Here is a tiny trained network, its code and every weight. The questions are about switching its units off for an input and a class, where a switched-off unit gives its printed mean instead of its output.

import numpy as np


def w(rows, s, z=0):
    codes = np.array(rows[::2]) - 128.0
    scale = np.full(codes.shape[1], s)
    scale[-1] = z or s
    return codes * scale


def f(y):
    return y / 2 * (1 + np.tanh(0.7978845608 * (y + 0.044715 * y**3)))


def log_softmax(a):
    a = a - a.max(-1, keepdims=True)
    return a - np.log(np.exp(a).sum(-1, keepdims=True))


def net(x, mask):
    res = np.array(x, float).reshape(1, 7) / 4 @ E
    y = f(res @ A[0][:, :-1].T + A[0][:, -1])
    res = res + np.where(mask, y, B[0][:, -1]) @ B[0][:, :-1]
    return log_softmax(res[-1] @ U[:, :-1].T + U[:, -1])


A, B = {}, {}
E = w([
[128,129,130,128,126,128,128,131,126,128,131],'x0',
[254,109,131,113,147,158,122,131,133,51,152],'x1',
[96,150,133,27,33,164,110,108,84,86,126],'x2',
[127,130,129,125,128,128,130,123,130,126,132],'x3',
[112,183,47,195,130,48,70,138,142,48,132],'x4',
[104,105,158,183,72,140,189,123,154,65,105],'x5',
[81,89,124,99,212,158,108,127,120,75,63],'x6',
],0.0099)
A[0] = w([
[93,85,196,212,69,156,237,136,188,49,110,66],'neuron 1',
[1,118,145,132,119,88,127,135,141,198,109,2],'neuron 2',
[232,74,149,117,146,146,112,143,147,59,146,50],'neuron 3',
[156,47,218,73,140,214,209,124,127,228,124,2],'neuron 4',
[163,86,139,229,228,99,164,152,181,187,130,67],'neuron 5',
[218,111,135,88,139,134,133,125,132,76,142,56],'neuron 6',
[99,87,123,111,231,169,145,104,125,70,90,98],'neuron 7',
[95,131,151,95,184,147,131,120,131,84,114,65],'neuron 8',
[196,176,134,151,68,101,184,109,141,195,210,56],'neuron 9',
[92,76,122,88,199,141,135,121,117,97,75,33],'neuron 10',
[150,163,129,77,205,135,69,152,117,199,176,41],'neuron 11',
],0.0077,0.0081)
B[0] = w([
[198,102,63,72,180,92,62,94,70,202,99,230],'neuron 1',
[156,203,115,184,167,224,211,113,97,175,125,204],'neuron 2',
[84,201,119,176,160,186,187,102,95,193,126,187],'neuron 3',
[105,175,63,161,158,65,97,128,178,9,154,252],'neuron 4',
[84,136,142,47,30,158,132,64,84,58,161,254],'neuron 5',
[64,168,116,160,143,196,168,116,104,168,120,171],'neuron 6',
[124,112,186,159,82,129,88,181,160,161,111,203],'neuron 7',
[126,119,136,148,72,117,108,140,152,135,116,144],'neuron 8',
[93,71,193,171,89,158,70,201,169,150,49,211],'neuron 9',
[112,114,148,175,53,146,86,161,139,153,101,164],'neuron 10',
[185,88,81,115,145,94,95,81,86,174,71,185],'neuron 11',
],0.011,0.0069)
U = w([
[128,179,133,180,157,175,194,126,113,167,130,114],'0',
[123,163,85,185,147,61,100,140,162,52,145,117],'1',
[126,79,187,161,93,137,85,181,154,151,104,102],'2',
[107,133,158,7,50,166,138,89,86,86,147,86],'3',
[185,84,97,87,180,93,94,111,97,187,107,92],'4',
[143,103,162,112,147,113,154,144,143,127,150,254],'5',
],0.014,0.023)

Each question gives the input, the list of numbers given to net, and the class t.
The units are the neurons (one row each of A and B). Each row of codes is followed by its name. A weight is (code - 128) times the scale printed after its matrix; where a second scale follows, it is the last column's (A, B and U).
mask holds one flag per neuron, in row order. A switched-off neuron (its flag False) gives its mean, the last column of its row in B, instead of its output. The means were averaged over made-up inputs and are rounded, as every weight is.
A unit's drop is (log p(t) with every unit on - log p(t) with that unit switched off) / (log p(t) with every unit on - log p(t) with every unit switched off).
The circuit of an input: a set's keep is (log p(t) with only the set's units on - log p(t) with every unit switched off) / (log p(t) with every unit on - log p(t) with every unit switched off). Starting from all 11 units, units are removed one at a time, each time the one whose removal leaves the highest keep (on an exact tie, the one counted first), for as long as the keep stays at least 0.8.
units of the circuit, in order: the units of the circuit, biggest drop first
k most important neurons: the k neurons with the biggest drops, biggest first
drop when u is switched off: that unit's drop, to one decimal
input [7,8,2,-7,-8,6,-8], class 0: units of the circuit, in order -> (neuron 3)
input [-6,2,6,4,3,-7,5], class 4: 4 most important neurons -> (neuron 5; neuron 11; neuron 4; neuron 9)
input [5,-1,7,-2,-2,-8,-1], class 4: 2 most important neurons -> (neuron 5; neuron 11)
input [5,6,6,-1,2,0,8], class 2: units of the circuit, in order -> (neuron 7; neuron 5)
input [5,0,5,-1,6,-8,-6], class 4: units of the circuit, in order -> (neuron 4; neuron 5)
input [1,5,-6,-2,-4,0,6], class 2: 2 most important neurons -> (neuron 7; neuron 10)
input [-6,7,3,-1,7,-1,2], class 0: 3 most important neurons -> (neuron 3; neuron 4; neuron 6)
input [0,-4,2,0,2,-3,-6], class 2: 2 most important neurons -> (neuron 9; neuron 4)
input [-1,-2,-7,-1,3,-5,7], class 2: 3 most important neurons -> (neuron 7; neuron 10; neuron 4)
input [-4,6,6,-4,-4,6,7], class 2: 3 most important neurons -> (neuron 7; neuron 5; neuron 10)
input [-7,7,-2,1,-1,-7,3], class 0: 3 most important neurons -> (neuron 3; neuron 6; neuron 1)
input [0,6,4,2,7,-8,-2], class 4: 2 most important neurons -> (neuron 4; neuron 11)
input [3,-4,4,0,-6,1,5], class 1: 2 most important neurons -> (neuron 4; neuron 5)
input [2,-4,-2,-4,1,-1,-7], class 2: most important neuron -> (neuron 9)
input [-6,7,7,5,3,0,3], class 0: units of the circuit, in order -> (neuron 3; neuron 5)
input [-2,-6,-5,-3,2,4,2], class 0: drop when neuron 4 is switched off -> 0.2
input [-7,2,-5,3,5,6,-2], class 5: drop when neuron 4 is switched off -> 0.9
input [4,7,1,3,-4,1,-3], class 0: drop when neuron 2 is switched off -> 0.0
